In the rows, 128 means zero.
Each row is followed by its class; each block has classes of its own.
[130 136 167 123 148 135 190 103 111 106 118 101  93 121 112 142 169 121
 133 169 183 131 109 151 150 112 160 176 128 179 167 147 170]  vufeb
[ 80 137  43 119 123 144  74 157 137 145 126 142 189 110 130 184 101 124
 120  57  49 125 130  98 126  96  99  80 131  99 126 174 101]  Nafak
[111 123 141 117 143 127 118 128 131 137 122 136 111 133 141  94 114 111
 138 134 132 132 141 111 121 116 135 158 148 133 107 125 145]  fur
[145 105 171 108 130  98 209 107 122 126 113 100 118 145 132  83 184 103
 129 144 177 122 130 137 155 135 145 194 117 147 111 122 153]  vufeb
[134  57 195 123 107  67 195 158 103 138 116  96 129 173 139  56 154 114
 158 142 135 103 144 157 145 131 132 169 125 124 138 146 115]  nise
[119 123 174 110 162 112 151 127 114 146 133 123  85 125 125 116 120 129
 145 158 129 135 120 128 120  92 143 173 169 146 145 135 159]  nise
[137 138  68 150 128 150 135 127 141 124 152 116 146 124  99 160 140 131
 124 107 119 118 108 150 122 124 113 121 100 137 123 164 134]  lar
[142 107 190 105 123  51 183  78 163 141 101 106 118 158 160  52 140  88
 147 103 132 135 147 121  97 153 148 189 139 133  76  86 134]  kemo
[164 138  63 144 108 121 129  95 195 153 133 140 155 137 142 113 127 109
 129  54 103 143 129 132  85 144  89 144 114 121  61 108 107]  lar
[127 136 150 128 182 162 197  98  97  79 147 112  47  92 107 139 162 135
 150 206 176 122  89 163 143 110 122 152 105 177 164 152 192]  Nafak
[145  83 144 125 152 107 160 126 120 145 152 143 109 148 147  56 128 118
 153 152 144 117 154 146  99 115  98 187 135 119 111 120 145]  nise
[ 96 101 109 160 153 164  71 156  98 134 175 152 148 138 145 174  79 179
 109 142 135 125 142 152  97  72  89 110 122 123 203 167 115]  vufeb
[154  76 158 121  90  56 164 113 160 156 108 127 168 171 182  21 138 110
 134  84 135 123 172 141 107 139 106 177 123  98  29  85 103]  Pidu
[129 163  20 126 148 144  93 131 183 147 121 149 175 102 105 160 122 102
 118  44  62 131 127  97 100 101  83 121 124 118  75 156 111]  nise
[131  91 137 157 119 111 114 125 139 124 149 137 149 145 155 107 107 157
 129 110 124 126 153 167  89 108  93 131 115 122 117 121  97]  Pidu
[127 145  73 168 150 179 113 127 115 107 181 121 114 104  86 212 115 158
 125 142 127 124  98 166 109 103 107 107  97 161 189 181 139]  lar
[114 168  90 160 176 183  90  87 164  88 150 143 123  72  98 206 107 165
 112 118 121 135 128 151  91  79 107  95 125 170 146 144 128]  Pidu
[108 132 203 119 168 123 166  79 122 100 121 113  71  99 139 136 125 136
 150 173 157 141 118 144 119 112 153 133 159 169 158 117 164]  Nafak
[119 107 155 119 127 104 140 125  94 139 142 135 102 158 159  72 113 124
 138 160 143 115 144 130 115 122 104 174 146 124 123 116 152]  Pudeb
[120 201 115 134 187 168 157  79 127  71 135 113  87  75  67 186 164 122
 122 169 146 118  81 134 141 109 151 141 107 192 153 154 173]  kemo
[136 142 122 122 139 146 179  99 123  99 117 108  96  92  99 162 176 118
 140 150 146 122 106 153 147 114 145 152 107 168 117 146 155]  Pidu
[117  55 202 108  93  69 206 146  80 124 113  96 122 173 164  38 161 106
 165 163 149 108 140 153 160 145 140 167 121 112 139 134 132]  Nafak
[109 107  65 157 126 159 114 165 127  96 150 127 168 122 116 164 127 140
 134  91  94 106 106 150 132 118  79  85  78 115 154 185 102]  Nafak
[112 140  82 173 128 161  71 125 167 107 136 146 167 108 131 197 101 169
 115  85  97 126 131 159  83  88  93  72 114 142 132 148  87]  Pidu
[117 135 114  98 123  99 181 109 126 115  94  93 128 125 115 119 176  87
 154 107 138 129 129 116 150 141 188 149 138 132  90 154 145]  veve
[126 107 147 166 160 146 114 114 149 102 152 126 125 133 144 150 103 172
 115 131 162 138 122 168  84 100 102 115 123 143 168 138 127]  vufeb
[106 128 144 106 136 127 181 127 115 107 112  92  99 107 107 157 162 114
 145 140 119 124  99 128 159 123 153 132 127 157 158 160 158]  Nafak
[142 157  56 119 140 133 174 100 145 102 112 109 120 115 101 133 189  94
 139 109 141 132 105 127 128 139 144 145 100 144  74 159 157]  veve
[ 94 109 154 172 192 180  88 148  97  99 184 137  97 105 107 178  81 185
 129 194 149 108 113 167  92  61 102 100 147 154 232 180 150]  nise
[152 126  25 117  92 108 105 141 167 163 129 165 195 157 144  90 124  82
 125  32  77 116 142  95 110 148  58 168 108  83  26 113 106]  Pudeb
[141 128  84 158 133 134 120 104 173 114 126 146 142 132 150 114 122 128
 136  85 148 135 143 145  81 128 103 115 121 127  89 133 119]  veve
[123  94 138 158 148 115  93 133 158 116 148 131 137 138 138 131  85 152
 132  89 113 139 146 150  83 117 101 115 119 136 118 130 100]  fur
[107  87 203 101 151 103 171 114  91 146 130 126  89 133 154 103 121 120
 157 169 147 133 135 129 133 107 138 172 150 138 156 128 158]  Nafak
[137 126 101 111 112  97 189 112 132 116  95  89 126 135 117 105 185  83
 147 104 142 132 113 125 143 148 161 155 113 132  84 160 145]  veve
[ 97 139 205  85 155  99 146 108 125 141  95 106 101 124 107 116 136 103
 130 146 131 144 126  87 153 113 196 170 174 160 128 126 159]  fur
[140 115  66 167 151 149 142 125 121  87 177 127 131 126 115 123 151 135
 130 146 128  98 121 175  93 129  79 133  62 137 121 153 131]  kemo
[112 106 178 112 150 102 147 126  97 140 127 122 101 143 145  86 115 133
 153 161 137 122 150 140 126  97 143 160 169 130 153 138 147]  nise
[120 134 197 108 147 104 164  70 139 116 109 106  91 108 132 136 142 136
 133 147 156 132 137 135 120 108 165 151 158 169 117 103 155]  Pidu
[167  60 145 138 103  65 156 141 197 160 112 131 178 180 164  32 124 102
 147  50 116 119 159 140  86 145  83 168 128  98  58 105  97]  nise
[136 120  93 120 121 103 165 122 132 129 117 106 148 138 114 114 163  99
 131 105 103 110 130 132 129 143 131 148  98 131 105 147 136]  kemo
[112 106 180 147 140 110 125 115 141 113 122 118 128 147 133 134  94 147
 133 128 132 121 144 153  94 117 126 117 152 152 157 133 133]  Pudeb
[143 120 124 134 119  94 137 100 181 132 104 122 154 145 144 101 122 106
 131  66 110 126 139 129  95 144 115 136 119 128  95 117 114]  kemo
[115 179  76 102 161 143 138  91 150 135 114 140 113  95 111 152 143  96
 132 104 133 144 131  87 121 110 153 151 148 148  88 142 158]  veve
[126 159 142  98 173 128 153  92 137 138 114 128  97  93 100 148 148 102
 135 140 124 135 107 103 130 100 147 169 159 161 117 132 161]  nise
[134 195  37  95 134 134 123  82 175 144 103 144 163  84 108 154 159  75
 112  58  89 140 127  76 121 115 123 163 121 134  30 120 133]  Pidu
[115 141 223 103 141 106 204  86  83  98 103  80  66 102 105 119 177 121
 138 217 182 128 110 147 167 108 201 174 155 183 152 130 183]  Pidu
[123 173 161 110 197 152 205  49  91  79 117  98  19  77 100 139 187 122
 145 219 201 142 103 143 146 117 192 155 144 197 148 146 205]  veve
[ 84 123 143 123 142 131 106 132  98 124 140 128 120 135 136 148 104 139
 129 150 117 108 126 120 115 105 119 122 147 131 151 147 138]  Pudeb
[177 151  84 114 130 110 200 101 169 121  96 116 131 117 103  95 200  72
 146  91 129 122  97 132 141 139 112 188 103 145  34 131 145]  nise
[135 170  58 136 156 165 168  93 132  84 116 113  86  92 103 155 180 114
 142 144 154 135 102 148 124 126 143 121 105 163 107 168 167]  veve
[ 95 117 170 131 162 133 108 117  99 148 166 127 114 130 120 150  82 161
 126 175 136 135 127 135 113  83 148 126 161 132 181 149 142]  lar
[125 110  63 153 111 121  97 128 182 123 135 145 193 135 155 118 117 124
 121  39  81 125 128 129  89 128  51  98  98 100  84 131  78]  Nafak
[142 111  76  82  89  74 139 130 173 194  89 131 203 164 161  75 144  69
 112  20  98 136 158  75 134 138 110 183 133  81  37 112 109]  vufeb
[157 168   4 162 141 164 103  87 184  97 144 173 164  90 137 144 139 117
 121  62 102 134 108 141  89 122  29 109  75 124  49 121 101]  Nafak
[137 130 140 161 180 161 139  85 149  90 158 145  85  90 138 143 115 153
 139 150 157 139 108 168  92 106  90 128 127 162 138 121 157]  Nafak
[ 87 180  67 131 168 174  96 121 125 110 141 134 126  68 105 221 111 135
 121 108  87 138 108 112 121  91 119  90 134 155 161 172 142]  Nafak
[ 90  98 149 105 126  83 118 140 110 157 130 119 153 163 148  98 100 117
 131 117  96 116 161 105 106 117 142 142 141 106 143 140 122]  kemo
[123 151 121  99 160 129 141 109 140 141 113 138 123 105 109 140 138  95
 146 114 114 128 122 102 134 102 142 167 157 138 107 138 144]  nise
[130 113 192 128 114  97 146  93 150 130 109 125 129 127 150 106 131 119
 136 123 146 133 140 135 112 120 143 159 148 145 112  97 119]  Pidu
[148 140  93 166 151 140 126  96 169 101 149 153 119 119 142 117 129 141
 135 115 162 142 120 155  74 118  93 131 114 139  79 118 123]  veve
[102  98 180 100 114  78 143 138  89 154 126 121 115 168 155  77 111 118
 141 155 124 120 151 117 122 124 139 173 166 121 130 116 147]  Pudeb
[146 128 114 108 118 105 188 101 137 142 122  90 111 138 117 112 165 101
 137 112 132 125 112 129 137 146 140 164 113 139  95 139 152]  lar
[102 140 191  76 158  95 171  75 112 147  96 110  85 124 126 112 135  94
 142 161 128 132 152  95 135 121 192 173 169 157 151 118 170]  kemo

A new block, with new classes.
[ 94  84 163 182 166 118 209 140 251 140 159 150 172 142 150 151  62 168
 147 151 171 154 153 107 124 112 118 112  44 162  74 145  97]  Dof
[108 197 157 129  89  86 190 177 213  98 175 156 149 123 125  76  87 132
  52 125 210 124 192  78 190 134 119 182  79  70 157 180  93]  sovuv
[142 124 137 123 148 193  95 107 162 186 128 169 105  99 192 106 116 106
 158 137 146 154 153 135 149  94 133 149 108 160  90 154 146]  fope
[118 116 151 119  62  93 134 197 125 166 188 151  99 196  93 153 127 110
  55 145 187  72 118 100 117  74 103 161  88 138 127 201 176]  sovuv
[141 117 137 129 111 125 149  88 139 124 146 118 102 168 147 119  93 142
 141 153 180 165 129 126 108 132 124 116 111 141 136 124 102]  fope
[121 130 140 128 125 168 122 173 126 155 121 123 114 136 110  98 128  85
 154 113 108  98 120 121 108 130 129 138 130 145 134 136 146]  Zofe
[128 114 130 140 127 143 119 141 117 153 122 118 113 148 140 105 114  98
 154 130 106 132 126 107  88 115 135 139 118 135 144 127 134]  fope
[112 128 128 137 121 151 107 154 127 139 111  95 120 128 123 102 132  83
 151 140  99 107 125 121  97 125 135 133 121 147 123 130 143]  Dof
[105 157 105 168 138 236 106  74  89  97 167  14 123 192  82 235  82 109
 140 166 159 132 179 112 107  86 125 133 162 115 164 133 133]  Pasob
[130 164 159 169  64  75  69  29 145 104 122  87 162 109 108  74 126 148
 157 115 190 130 167 167 154 151  53 146  67 144 125  66  98]  musit
[161 144 132 134 140  93 122 105  88  90 171 149 132 132 150 103 126 111
 103 144 174 124 118 131 117 120 108 141 114  76 133  80 131]  fope
[115 147 133 111 171 176 109 196 131 121 142 142  86 102 158 117 170 149
 143 107 146 150 110 138 129 148  90  93 127 100 120 162 130]  tizev
[144 143 162 147 107 174  89 129 134 143  64 239 140 141 148 122 136 107
  99 119  57 157 155 116 161  46 101 165  90 150  89 162  99]  tizev
[126 139 115  75 115  83 143 114 144 162 138 154  34 152 176 220  97 130
  99 159 198  61 124  66 131  72 175 110 161 147 130 193 180]  mip
[ 60 164 162 191 151 193 119 128 128  79 162 128  83 186 181 155 124 132
 213 143 180 121 183 101 160 127 151 111 164 160 144 163 100]  Sem
[125 137 136 134 134 152 121 149 132 139 112 120 129 126 134 130 120  93
 151 113 108 118 132 120 118  98 132 140 139 146 139 137 138]  mip
[ 87 173 143  93 158 190  88 136 234 217 138 121 105 114 161 122 179 135
  83 165 167 167 162 136 112 128 100  81  51  98  83 179  89]  Pasob
[139 125 135 117 110  99 143 104 129 111 143 122 107 146 136 137 128 149
 137 144 180 143 134 146 129 138 131 126 120 150 140 109 109]  musit
[134 130 141 114 108 100 152  99 139 119 132 117 100 148 127 134 121 151
 127 147 181 146 138 144 131 139 130 122 115 149 137 114 109]  musit
[135 121 136 119 105 124 145 112 151 127 152 124 111 159 123 122 104 145
 150 142 175 122 122 136 114 143 132 113 124 157 128 119 113]  Zofe
[164 162 141 112 130 211 112 163 157 112 143 137 131  45  87 125  96  98
 111 107 171 143 113 136 167 161 103 123 121 109  97 166 122]  tizev
[172 155 166  86 127 181 121 161 152 124 121 142  89 117 117 122  98 106
  73 126 189 112  97 164 160 116 102 159  94  76 108 165 146]  mip
[103 125 132 161 127 156 107 163 126 140  99 112 127 130 124 130 126  93
 155 120 102 120 127 120 101 110 135 143 124 117 133 140 137]  toti
[110 134 130 142 128 161 125 166 143 167  96 133 145 129 132 116 137  90
 173 125  87 125 144 112 110 126 149 144 119 144 132 133 131]  Sem
[135 119 124 137 108 120 143 107 135 113 123 117 111 146 143 142 107 136
 155 145 180 154 125 142 116 120 126 126 125 135 127 124 121]  toti
[114 127 127 134 121 154 126 168 138 160 103 132 135 130 128 119 133  93
 173 117  97 120 131 113 115 128 130 140 112 128 145 135 141]  Sem
[ 92 157 171 147  91 119  81 148 128 118 124 118  76 104 126  92 129 124
 160  98 154  85 140 115 172 140 139  96 156 207 103 171 149]  sovuv
[174 127 148 101 160 170 149 203 155 118 131 160  61 122 118 140 111 112
 102 115 159 115  64 121 129 107  84 130  97  88  52 176 136]  Pasob
[117 125 137 140 134 154 118 160 129 142 116 105 122 132 120 130 119 106
 158 107  97 113 129 118 116 108 126 130 141 147 138 140 150]  mip
[149 116 139 153  70 161 106 123 126  88 109 195 132  89 151 169  77 102
 161  68 136 121 101  95 216  83 137 167 157 158 113 223 104]  toti
[143  84 160 140 147 218 117  85 107  89 156 135 141 136 102 252  72 123
 123 136 169 133 121 139 190 144 143  42 128 197 123 157 113]  mip
[110 130 127 130 123 162 121 147 144 166 103 121 141 128 127 127 128  96
 170 132 102 124 139 129 120 124 150 143 124 129 152 130 141]  Sem
[119 131 137 131 121 164 116 167 134 151 120 131 118 136 117  98 125  95
 160 112 100 103 127 116 112 129 139 135 132 147 137 135 135]  Zofe
[ 54 152 168 171 150 110  86 106 170 189  84  66 106 194 100 156 146 146
 125 118 136  91 181 108 129 108  56 106  84 113 105 159 203]  Pasob
[113 125 157 100 136  91 125 151 150 152 157 117 133 136 130 152 122 117
 121 161 156 153 121 158 136  67 177 116 130 133 170 136 166]  Pasob
[135 162 131 120  83 128 110  72  71  77  84 105  65 163 154 128  88 137
 122 144 112  74 134 126 165  56 146 200 180 125 141 131 124]  mip
[135 112  90  96 151  81 113  80 171 160 152 138 195  58 162 190 146 177
 101 103 173  96  98 167 133 142 149 115 145 132  90 128 138]  sovuv
[123  97  87 164 134  90 180 156 122  88 201  70 133 139  60 119 149 162
 116 155 135 113 113  99  57 224  90  66 141 111  60  88  88]  toti
[134 107 131 137 105 114 144 118 129 109 127 121 106 156 139 142 107 133
 153 153 178 146 118 142 114 124 125 123 114 140 131 123 121]  toti
[113 106 120 151 105 165  79 110 159  45 166 127  90  59 116  98  73 121
 215 124  98 105 116 133 195 160 148 100 175 124 157 111  82]  toti
[116 135 141 141 130 155 111 154 141 142 115 110 126 140 124 123 123 102
 151 117 100 113 134 125 110 103 133 142 141 143 138 139 135]  mip
[144 140 159 105 146 179 130 106 112 181 101 106  90 116 149  99 127 109
  96 137 191 145 110 166 131 118  78 148  79 106  83 146 164]  fope
[118 134 135 134 130 148 114 143 125 149 107 106 123 123 125 126 125  95
 147 116  97 102 129 121 115 104 125 138 138 147 132 135 144]  mip
[146 121 151 145 136 159 105 156 194  83 159 183 114 118 136 112 103 111
 136 118 165 106 127 133 162 125 139 168 118 164  98 170  90]  Fakep
[155 154 146  93 168 190 111 170 163 121 145 169  70  87 126 125 120  94
  96 123 149 117 104 133 180  98  81 129 104  59  86 160 151]  Pasob
[130  93  99 112  83  94 115 103 108 111 119 141  76 100 177 141  86 161
 149 141  89  70  88 106 120  63 124 172  71 116 149  99  69]  musit
[127 116 134 119 120 118 150 101 148  99 132 112  90 154 132 122 112 144
 134 156 170 145 128 149 120 122 145 129 133 184 134 126  92]  Fakep
[ 78 103 130 172 109 154 145 191 143 145 137  11  62 195  65  97 102 148
 157 127 163  43 154  97  79 196  23 142  48 145 101 148 168]  sovuv
[157 169 106 118 133 166  75 105 106 123 178  39 124  60 121 182  94 134
 125 145 201 118  73 163  70  57 127 134 122  82  84 102 129]  Pasob
[140 126 141 117 109 115 146 101 145 121 136 108 103 151 138 134 103 148
 141 148 175 138 126 145 121 114 119 118 124 158 125 121 117]  mip
[134 126 127 141  92 197  61  82 145 115 154 163 165 104 127 157 104  96
 109 141 108 113 144 128 189  93 140 148 126 143 110 163 108]  Dof
[129  89  91  76 107  82  78 102 122 126 125  61  31 181 128 130 142 200
 120 169 133  16  98 147  99 202 103 103 121 116 109 109 151]  mip
[141 111 138 136 114 124 148  89 123 120 146 119 109 175 153 127  95 143
 145 147 180 163 120 131 104 116 120 126 111 142 136 124 106]  fope
[128 110 129 127 103 117 136 105 151 110 135 104 120 162 140 127 112 132
 147 157 166 131 120 140 113 140 126 121 110 157 126 129 114]  Dof
[117 171 166 177  67 137  56 139 173  96 125  85  90 171 101 115  78 208
 178  96 160 123 122 152 114  75 138 181 184 134  99 178 129]  tizev
[147  66 109 167 116 117 145 161 172 124 180 228 145 182 119 155 127 111
 122 127  88  66 126  83 107 105 109 160 128 188  60 152 102]  sovuv
[114 125 128 135 116 154 110 157 128 137 108 100 119 131 135 109 125  94
 152 132 104 112 124 119 108 117 137 143 118 149 126 146 141]  Dof
[112 124 133 145 131 149 107 166 128 136 105 124 133 124 115 123 125 104
 163 122  82 124 136 120 112 118 131 136 135 152 147 135 139]  tizev
[136 114 128 117 123 102 153 116 134 110 148  96 122 157 123 148 109 145
 139 158 157 149 122 138 123 110 130 117 126 149 130 120 116]  Pasob
[149 123 130  92 154 108 160 101 111 108 135 171 164  89 159 184 146 102
  93 124 173 148 100 146 155 141 140 105 107 116 168 115  91]  musit
[123 123 132 116 107 108 160 101 159 126 138 126  99 151 129 135 108 144
 131 143 176 131 130 141 124 118 119 115 131 165 127 124 123]  sovuv
[131 115 139 123 182 193 148 184 111 115 151 124 104 121 147 155 121 128
 126 148 130 145 116 131 142  95 130 118 105 132  91 151 118]  Pasob
[115 120 133 157 130 161 116 176 131 131 100 118 114 131 126 121 115  91
 168 118 110 127 131 120 111 113 133 148 122 119 139 140 148]  toti
[109 129 146 112 133 156  97  80  93 137 158 111 168 111 158 172 132 114
 114 149 154 188 118 155 133 124 208  67 153 149 191 138  91]  fope
[155 145 157 116 121 161 100 160 158  97 131 116  50 104  72  96  81 129
  99 143 158 106 112 144 137 131 151 128 124 144  78 135 132]  Fakep
[157  51 154 155 142 191 103 247  78 111 134 113 156 173  67 164 123 142
 111  80  97  79  93 128 142 193  82 115  64 151  88 180 165]  mip
[ 63 123 103 117 113 117 111 140 156 153 198  46  98 112 143 145 126 238
 145 166 168 121 149 125 119 149 155  96 145 152 122 172 116]  tizev
[114 168  94 135 111 184  76 162 136 116 193  35  63  72  88  77  94 135
 172 127 157  31 141  90 110 196 121 126 142 106  96 121 139]  Zofe
[101 142 178 132 129 125  77 152 198 153  96 165  97 153  91 136 119  93
 147 115  67 150 138 108 139  77 156  65 143 135 156 146 152]  Pasob
[133 131 168 124 130 134 113 202 155 134 125 160  88 153 133  99 154 103
 121 113 165 139 105 142 105 109 138 142 116 175 108 181 127]  Fakep
